Below are the code and all the weights of a small trained network. Each question names an input and a target symbol and asks about switching units off, where a switched-off unit gives its printed mean instead of its output.

import numpy as np


def w(rows, s, z=0):
    codes = np.array(rows[::2]) - 128.0
    scale = np.full(codes.shape[1], s)
    scale[-1] = z or s
    return codes * scale


def f(y):
    return y / 2 * (1 + np.tanh(0.7978845608 * (y + 0.044715 * y**3)))


def softmax(a):
    e = np.exp(a - a.max(-1, keepdims=True))
    return e / e.sum(-1, keepdims=True)


def log_softmax(a):
    a = a - a.max(-1, keepdims=True)
    return a - np.log(np.exp(a).sum(-1, keepdims=True))


def net(x, mask):
    ids = ['ΓΣαζφψ'.index(c) for c in x.split()]
    T = len(ids)
    res = E[ids] + P[:T]
    u = 0
    for l in range(2):
        q, k, v = (res @ M[l].T for M in (Q, K, V))
        z = softmax(np.where(np.tri(T) > 0, q @ k.T / 2**0.5, -1e9)) @ v
        res = res + np.where(mask[u], z, O[l][:, -1]) @ O[l][:, :-1]
        u += 1
        y = f(res @ A[l][:, :-1].T + A[l][:, -1])
        res = res + np.where(mask[u : u + 12], y, B[l][:, -1]) @ B[l][:, :-1]
        u += 12
    return log_softmax(res[-1] @ U[:, :-1].T + U[:, -1])


Q, K, V, O, A, B = {}, {}, {}, {}, {}, {}
E = w([
[100,203,205,96,102,73,40,178],'Γ',
[87,3,62,72,90,210,199,33],'Σ',
[176,182,115,181,123,18,171,114],'α',
[255,136,149,183,191,119,18,90],'ζ',
[195,100,228,51,148,148,109,78],'φ',
[74,215,209,157,230,117,174,128],'ψ',
],0.0073)
P = w([
[175,108,104,205,102,189,168,226],'0',
[220,202,119,162,49,199,149,47],'1',
[168,163,123,126,109,156,143,86],'2',
[139,132,140,116,138,123,136,94],'3',
[130,110,145,99,166,97,133,93],'4',
[117,95,159,86,183,74,129,93],'5',
[113,91,169,77,197,59,132,71],'6',
[110,92,187,63,212,36,142,64],'7',
[103,78,206,52,210,26,140,48],'8',
[96,60,225,41,198,2,141,37],'9',
],0.0051)
Q[0] = w([
[150,218,53,188,26,238,138,236],'L0H0',
[132,141,194,110,204,2,77,93],'L0H0',
],0.0034)
K[0] = w([
[252,222,211,217,180,106,29,213],'L0H0',
[95,59,58,128,68,210,168,91],'L0H0',
],0.0039)
V[0] = w([
[227,140,175,169,205,118,106,110],'L0H0',
[183,253,254,208,200,46,18,178],'L0H0',
],0.0076)
O[0] = w([
[146,172,224,138,72,54,163,3,217],'L0H0',
[97,145,233,243,34,132,23,36,2],'L0H0',
],0.0054,0.003)
A[0] = w([
[135,200,117,186,158,154,149,126,161],'L0N0',
[132,119,75,103,161,117,159,248,157],'L0N1',
[144,91,141,137,144,129,105,98,209],'L0N2',
[159,116,146,103,144,123,137,116,229],'L0N3',
[125,151,149,106,158,106,149,109,252],'L0N4',
[111,128,155,104,139,120,164,100,179],'L0N5',
[122,170,179,181,75,123,78,82,88],'L0N6',
[129,158,139,140,135,98,156,129,189],'L0N7',
[127,168,147,177,123,164,123,126,75],'L0N8',
[136,137,144,174,87,138,91,97,92],'L0N9',
[163,141,70,172,80,110,147,133,215],'L0N10',
[99,158,126,154,78,82,156,131,160],'L0N11',
],0.011,0.0037)
B[0] = w([
[120,132,133,187,217,165,204,152,150],'L0N0',
[126,107,181,186,204,187,113,182,244],'L0N1',
[162,113,157,104,155,103,49,51,196],'L0N2',
[155,143,143,94,157,109,175,61,219],'L0N3',
[108,140,157,105,192,86,187,96,228],'L0N4',
[101,75,161,98,167,119,206,110,182],'L0N5',
[102,49,224,175,131,125,113,179,255],'L0N6',
[115,177,145,154,166,110,171,101,167],'L0N7',
[124,89,147,156,155,177,196,196,148],'L0N8',
[149,87,191,173,132,132,86,157,196],'L0N9',
[166,219,51,218,119,195,114,69,150],'L0N10',
[92,254,131,177,99,114,175,84,148],'L0N11',
],0.0063,0.0074)
Q[1] = w([
[184,106,255,220,154,175,134,73],'L1H0',
[93,114,94,203,24,225,74,254],'L1H0',
],0.0066)
K[1] = w([
[94,128,193,147,104,2,139,50],'L1H0',
[126,152,116,159,30,214,127,138],'L1H0',
],0.0077)
V[1] = w([
[240,111,92,155,120,120,17,120],'L1H0',
[128,3,186,36,101,148,127,81],'L1H0',
],0.0052)
O[1] = w([
[182,103,147,96,68,2,217,153,18],'L1H0',
[227,175,82,75,162,172,91,228,252],'L1H0',
],0.0075,0.0033)
A[1] = w([
[177,184,57,87,106,135,150,152,176],'L1N0',
[183,147,118,112,189,131,172,128,214],'L1N1',
[108,75,159,162,41,45,110,100,2],'L1N2',
[90,132,144,179,90,165,60,137,74],'L1N3',
[133,91,165,152,126,61,157,145,21],'L1N4',
[158,147,117,110,100,128,36,48,142],'L1N5',
[139,201,109,106,171,174,133,131,208],'L1N6',
[142,123,113,128,131,140,79,44,191],'L1N7',
[145,197,121,90,65,27,136,73,148],'L1N8',
[101,137,1,106,89,142,198,58,35],'L1N9',
[163,207,58,81,104,146,132,137,188],'L1N10',
[191,93,133,141,120,117,174,172,112],'L1N11',
],0.0077,0.0026)
B[1] = w([
[218,205,54,161,245,165,89,203,140],'L1N0',
[118,144,119,89,63,92,129,109,255],'L1N1',
[99,164,36,106,92,119,94,95,183],'L1N2',
[144,191,106,63,108,143,128,212,163],'L1N3',
[125,123,50,150,148,110,91,96,172],'L1N4',
[111,195,151,91,69,234,204,105,146],'L1N5',
[99,154,101,126,75,117,115,78,209],'L1N6',
[72,122,161,136,72,168,158,116,160],'L1N7',
[228,89,248,46,182,193,239,244,151],'L1N8',
[150,32,145,174,198,3,32,179,139],'L1N9',
[171,197,36,219,251,194,65,148,136],'L1N10',
[163,104,113,139,177,92,145,86,161],'L1N11',
],0.0069,0.01)
U = w([
[61,144,135,95,75,85,59,237,235],'Γ',
[174,229,31,131,163,161,96,152,16],'Σ',
[52,177,89,139,66,162,143,8,249],'α',
[117,46,128,170,173,14,90,99,145],'ζ',
[207,99,216,74,117,130,212,187,113],'φ',
[100,110,153,174,152,255,135,173,11],'ψ',
],0.0057,0.0017)

Each question gives the input, a string of symbols that net reads in full, and the target symbol t.
The units are the heads (2 rows each of Q, K, V and O) and the neurons (one row each of A and B). Each row of codes is followed by its name. A weight is (code - 128) times the scale printed after its matrix; where a second scale follows, it is the last column's (O, A, B and U).
mask holds one flag per unit, layer by layer, with each layer's heads first. A switched-off unit (its flag False) gives its mean, the last column of its rows in O or B, instead of its output. The means were averaged over made-up inputs and are rounded, as every weight is.
A unit's drop is (log p(t) with every unit on - log p(t) with that unit switched off) / (log p(t) with every unit on - log p(t) with every unit switched off).
The circuit of an input: a set's keep is (log p(t) with only the set's units on - log p(t) with every unit switched off) / (log p(t) with every unit on - log p(t) with every unit switched off). Starting from the 12 units with the biggest drops (on a tie, the unit counted first), units are removed one at a time, each time the one whose removal leaves the highest keep (on an exact tie, the one counted first), for as long as the keep stays at least 0.8.
units of the circuit, in order: the units of the circuit, biggest drop first
unit that matters most: the unit with the biggest drop
k most important neurons: the k neurons with the biggest drops, biggest first
k most important neurons of layer l: the k neurons of layer l with the biggest drops, biggest first
drop of u: that unit's drop, to one decimal
input Σ φ α, target Σ: unit that matters most	L0N6
input φ Σ Σ α Σ α ζ ζ ψ Σ, target ψ: units of the circuit, in order	[L1H0; L0H0; L0N1]
input ψ ζ α ζ ζ ζ Σ α, target φ: units of the circuit, in order	[L1N8; L0N6; L0N1; L1N2]
input ζ ζ α ζ, target α: units of the circuit, in order	[L0H0; L1N5]
input ψ ζ ζ ζ ζ ζ, target ζ: units of the circuit, in order	[L0H0; L0N6; L1N4]
input ζ α φ ζ Σ φ Σ ζ, target Σ: 2 most important neurons	[L0N6; L0N5]
input ζ ζ Γ, target Γ: units of the circuit, in order	[L0H0; L0N6; L1N3; L1N2]
input ζ φ Σ ζ ψ Γ, target α: 2 most important neurons of layer 0	[L0N6; L0N4]
input α φ α φ ζ ζ α ζ Σ, target φ: 2 most important neurons of layer 0	[L0N2; L0N1]
input Σ ζ Σ ζ ζ α ζ Σ ψ, target ψ: units of the circuit, in order	[L0H0; L0N1]
input ζ ψ Σ ζ ζ Σ, target ζ: 2 most important neurons of layer 0	[L0N6; L0N9]
input ζ ζ ψ Σ ψ Γ, target α: 2 most important neurons of layer 0	[L0N6; L0N1]
input ψ ζ ζ Σ α ζ Γ Γ, target φ: 3 most important neurons	[L1N8; L0N1; L0N6]
input φ ψ ζ α ζ, target α: unit that matters most	L0N11
input α φ α ψ, target ψ: 2 most important neurons	[L0N6; L1N1]
input ζ ζ ψ Σ α φ ψ, target α: 2 most important neurons	[L0N6; L1N6]
input Σ α α, target ζ: 3 most important neurons	[L1N9; L0N6; L0N10]
input α α ζ ζ ζ Σ ζ φ ζ Γ, target Σ: 2 most important neurons of layer 0	[L0N6; L0N5]
input α ζ ζ Γ Σ ζ ζ ψ φ, target α: 2 most important neurons of layer 1	[L1N6; L1N8]
input α ζ Γ φ Σ α, target Σ: most important neuron	[L0N10]
input ζ Σ ζ φ, target Σ: 3 most important neurons of layer 0	[L0N6; L0N1; L0N9]
input Σ Σ Σ, target ψ: 3 most important neurons	[L0N1; L0N2; L1N2]
input α ζ Σ, target φ: 2 most important neurons	[L1N8; L0N6]
input φ φ ψ ζ ζ ψ ζ, target ψ: 3 most important neurons	[L0N4; L0N5; L0N6]
input ζ Γ ζ ζ ζ ζ Σ Γ, target φ: 3 most important neurons of layer 1	[L1N8; L1N2; L1N4]
input ψ ζ Σ ζ ψ α φ ζ, target Σ: 2 most important neurons of layer 1	[L1N10; L1N0]
input ζ ζ Γ φ Σ, target Σ: most important neuron	[L0N6]
input φ Σ ζ ζ, target φ: drop of L1N8	0.5
input Σ ζ α φ, target Σ: drop of L1N0	0.2
